Below is a small trained network, with its code and all its weights. Each question gives an input and a target symbol and asks what happens when units are switched off, that is, made to give their printed mean instead of their output.

import numpy as np


def w(rows, s, z=0):
    codes = np.array(rows[::2]) - 128.0
    scale = np.full(codes.shape[1], s)
    scale[-1] = z or s
    return codes * scale


def f(y):
    return y / 2 * (1 + np.tanh(0.7978845608 * (y + 0.044715 * y**3)))


def softmax(a):
    e = np.exp(a - a.max(-1, keepdims=True))
    return e / e.sum(-1, keepdims=True)


def log_softmax(a):
    a = a - a.max(-1, keepdims=True)
    return a - np.log(np.exp(a).sum(-1, keepdims=True))


def net(x, mask):
    ids = ['ΔΣΨΩβγεζηθλμξπτ'.index(c) for c in x.split()]
    T = len(ids)
    res = E[ids] + P[:T]
    r = res
    for j in range(3):
        rows = slice(2 * j, 2 * j + 2)
        q, k, v = (r @ M[0][rows].T for M in (Q, K, V))
        z = softmax(np.where(np.tri(T) > 0, q @ k.T / 2**0.5, -1e9)) @ v
        o = O[0][rows]
        res = res + np.where(mask[j], z, o[:, -1]) @ o[:, :-1]
    y = f(res @ A[0][:, :-1].T + A[0][:, -1])
    res = res + np.where(mask[3:15], y, B[0][:, -1]) @ B[0][:, :-1]
    return log_softmax(res[-1] @ U[:, :-1].T + U[:, -1])


Q, K, V, O, A, B = {}, {}, {}, {}, {}, {}
E = w([
[171,139,164,55,88,101,187,156],'Δ',
[200,180,203,154,168,52,142,107],'Σ',
[178,116,170,66,80,79,176,102],'Ψ',
[174,129,185,70,83,118,145,165],'Ω',
[105,175,67,63,146,80,159,67],'β',
[129,175,234,69,169,143,124,75],'γ',
[195,1,225,34,126,35,48,194],'ε',
[188,142,124,37,77,96,194,183],'ζ',
[156,170,159,126,70,175,121,229],'η',
[159,165,180,114,75,159,149,209],'θ',
[94,167,160,72,75,138,200,98],'λ',
[144,184,127,145,123,127,35,92],'μ',
[176,92,137,160,21,147,174,98],'ξ',
[151,160,10,42,132,154,105,103],'π',
[134,173,173,154,50,202,175,136],'τ',
],0.016)
P = w([
[53,70,178,82,75,66,79,164],'0',
[70,115,150,85,64,69,96,176],'1',
[76,133,133,95,71,78,102,173],'2',
[103,141,131,100,79,95,105,162],'3',
[116,156,125,101,87,109,111,155],'4',
[136,161,117,105,94,123,116,151],'5',
[153,169,115,108,102,135,119,132],'6',
[165,177,114,111,111,156,116,119],'7',
[181,183,107,115,119,165,120,102],'8',
[198,187,107,112,130,184,112,94],'9',
[214,196,97,110,136,201,119,76],'10',
[230,196,98,110,147,210,111,65],'11',
[252,205,95,114,155,230,112,63],'12',
],0.011)
Q[0] = w([
[132,66,115,161,126,140,181,121],'head 1',
[84,49,93,177,183,155,158,118],'head 1',
[170,195,141,107,41,117,95,127],'head 2',
[131,104,106,139,119,166,136,163],'head 2',
[169,159,126,104,7,164,176,148],'head 3',
[162,172,121,76,48,123,103,114],'head 3',
],0.017)
K[0] = w([
[31,127,161,130,149,20,64,142],'head 1',
[10,79,168,117,136,21,134,222],'head 1',
[150,230,106,130,168,238,164,77],'head 2',
[73,141,147,169,148,76,127,88],'head 2',
[156,222,108,110,254,114,103,85],'head 3',
[159,196,91,154,190,169,89,91],'head 3',
],0.012)
V[0] = w([
[172,183,169,5,146,100,157,158],'head 1',
[138,182,234,109,197,153,90,154],'head 1',
[224,134,107,180,142,131,127,254],'head 2',
[183,149,53,30,183,22,100,90],'head 2',
[130,166,100,241,171,146,26,110],'head 3',
[184,109,220,187,117,13,156,128],'head 3',
],0.0084)
O[0] = w([
[97,125,158,143,244,138,109,164,220],'head 1',
[101,166,135,79,168,79,75,156,143],'head 1',
[177,70,99,47,106,84,148,203,102],'head 2',
[131,59,115,239,133,86,173,175,230],'head 2',
[75,171,170,144,78,52,152,171,254],'head 3',
[216,187,118,169,169,97,110,112,91],'head 3',
],0.011,0.0073)
A[0] = w([
[148,192,90,161,161,98,111,63,35],'neuron 1',
[94,191,184,116,82,89,146,175,54],'neuron 2',
[85,142,79,2,151,89,175,59,253],'neuron 3',
[160,212,140,67,108,90,76,128,26],'neuron 4',
[48,196,95,184,84,101,186,68,76],'neuron 5',
[86,98,45,95,60,72,143,176,62],'neuron 6',
[231,137,224,160,163,79,85,86,60],'neuron 7',
[155,158,121,76,60,121,210,159,143],'neuron 8',
[129,204,149,129,100,165,94,66,34],'neuron 9',
[43,133,171,159,211,62,112,168,142],'neuron 10',
[161,103,170,225,180,103,147,184,39],'neuron 11',
[110,124,233,173,157,105,158,24,86],'neuron 12',
],0.0075,0.0046)
B[0] = w([
[93,71,104,90,92,171,179,112,142],'neuron 1',
[152,144,87,113,148,88,27,45,237],'neuron 2',
[116,122,63,216,138,173,94,212,149],'neuron 3',
[134,137,64,121,110,151,202,185,174],'neuron 4',
[189,68,122,153,139,139,56,192,186],'neuron 5',
[94,137,189,160,115,197,102,66,173],'neuron 6',
[138,95,195,80,2,172,172,117,178],'neuron 7',
[117,106,139,184,128,89,47,109,191],'neuron 8',
[104,110,114,69,149,64,134,132,144],'neuron 9',
[72,107,118,132,154,73,169,130,246],'neuron 10',
[126,119,32,66,124,113,153,81,188],'neuron 11',
[149,189,86,167,86,168,131,132,161],'neuron 12',
],0.0079,0.012)
U = w([
[160,118,115,94,204,114,142,95,159],'Δ',
[166,184,107,119,94,102,189,132,72],'Σ',
[195,127,137,174,91,172,81,85,160],'Ψ',
[144,115,148,98,163,147,88,104,72],'Ω',
[107,113,71,184,129,152,150,157,107],'β',
[129,219,183,161,182,180,158,101,253],'γ',
[138,90,156,72,126,124,102,129,102],'ε',
[169,85,74,91,173,119,85,94,7],'ζ',
[95,148,60,76,81,166,91,130,20],'η',
[152,141,153,129,155,145,118,213,75],'θ',
[122,153,72,135,164,145,112,39,26],'λ',
[109,177,114,160,108,60,98,137,215],'μ',
[132,114,79,79,129,139,97,2,35],'ξ',
[50,113,140,119,96,181,134,127,89],'π',
[138,146,141,103,151,147,119,159,104],'τ',
],0.0082,0.0055)

Each question gives the input, a string of symbols that net reads in full, and the target symbol t.
The units are the heads (2 rows each of Q, K, V and O) and the neurons (one row each of A and B). Each row of codes is followed by its name. A weight is (code - 128) times the scale printed after its matrix; where a second scale follows, it is the last column's (O, A, B and U).
mask holds one flag per unit, heads first, then neurons. A switched-off unit (its flag False) gives its mean, the last column of its rows in O or B, instead of its output. The means were averaged over made-up inputs and are rounded, as every weight is.
A unit's drop is (log p(t) with every unit on - log p(t) with that unit switched off) / (log p(t) with every unit on - log p(t) with every unit switched off).
The circuit of an input: a set's keep is (log p(t) with only the set's units on - log p(t) with every unit switched off) / (log p(t) with every unit on - log p(t) with every unit switched off). Starting from the 12 units with the biggest drops (on a tie, the unit counted first), units are removed one at a time, each time the one whose removal leaves the highest keep (on an exact tie, the one counted first), for as long as the keep stays at least 0.8.
circuit, biggest first: the units of the circuit, biggest drop first
top k neurons: the k neurons with the biggest drops, biggest first
heads that matter: for each layer, one digit per head in row order, 1 if its drop is at least 0.15 and else 0, layers parted by /
input Ψ μ Ω τ Ψ ζ π μ μ ξ η Δ, target Ψ: top 2 neurons -> [neuron 10; neuron 6]
input μ Δ Δ π γ η μ μ λ Σ η θ, target Σ: heads that matter -> 001
input ξ μ ξ, target Ψ: heads that matter -> 100
input ξ π ξ, target π: circuit, biggest first -> [head 3]
input μ ζ ζ Σ ξ Δ, target Σ: heads that matter -> 001
input ζ μ μ τ, target η: top 2 neurons -> [neuron 4; neuron 10]
input ζ ζ Ψ Δ, target Δ: heads that matter -> 101
input Ψ λ Σ ζ λ, target γ: heads that matter -> 111
input ζ Ψ Σ Ω Σ τ Ψ ζ, target Σ: circuit, biggest first -> [head 3; neuron 7; neuron 2]
input ξ Ψ Ψ π Σ μ, target β: circuit, biggest first -> [head 2; head 1]
input μ μ ζ ζ ξ Ψ Δ Ω μ Ω λ Δ ζ, target γ: heads that matter -> 110
input μ Ψ μ μ β Ω μ Ψ μ μ π, target π: heads that matter -> 001
input μ μ π Σ ζ Ω μ μ ξ η ζ, target Ψ: circuit, biggest first -> [head 1; neuron 10]
input ξ ζ ξ, target ξ: circuit, biggest first -> [head 3]
input μ μ μ ζ β ε μ Σ ζ Ω μ τ Δ, target μ: circuit, biggest first -> [head 3; neuron 8]
input ζ τ ξ ζ, target η: heads that matter -> 010
input ξ ε β ξ, target Ψ: circuit, biggest first -> [neuron 10; head 1]
input μ μ γ π Δ, target β: circuit, biggest first -> [head 2; head 1]
input ζ μ Ω ε ξ μ τ Ψ, target η: circuit, biggest first -> [head 2; neuron 3]
input ξ Σ μ μ μ μ ζ μ μ β Ω ξ, target β: circuit, biggest first -> [head 2; neuron 2]
input μ β μ Δ Σ ζ ξ Σ, target Ψ: heads that matter -> 100
input η ζ μ Δ π μ ζ Ψ μ ζ π, target β: top 2 neurons -> [neuron 7; neuron 2]
input μ μ π Σ ξ, target Σ: top 2 neurons -> [neuron 11; neuron 2]
input μ θ μ π ξ ζ ξ Ψ τ τ μ μ μ, target μ: circuit, biggest first -> [head 3]
input μ Σ Ψ ζ ζ, target Δ: heads that matter -> 100
input ε ζ Ψ ζ ξ π ζ μ ζ π, target π: circuit, biggest first -> [head 3; neuron 2]
input λ ε Δ, target γ: circuit, biggest first -> [head 2; head 3; neuron 2; head 1]
input μ β λ γ μ ε ξ μ, target Ψ: circuit, biggest first -> [head 1]
input Ψ π π π ξ Σ μ γ Δ, target γ: heads that matter -> 011
input Ω β μ Δ η μ Ψ Σ, target Σ: top 2 neurons -> [neuron 7; neuron 4]
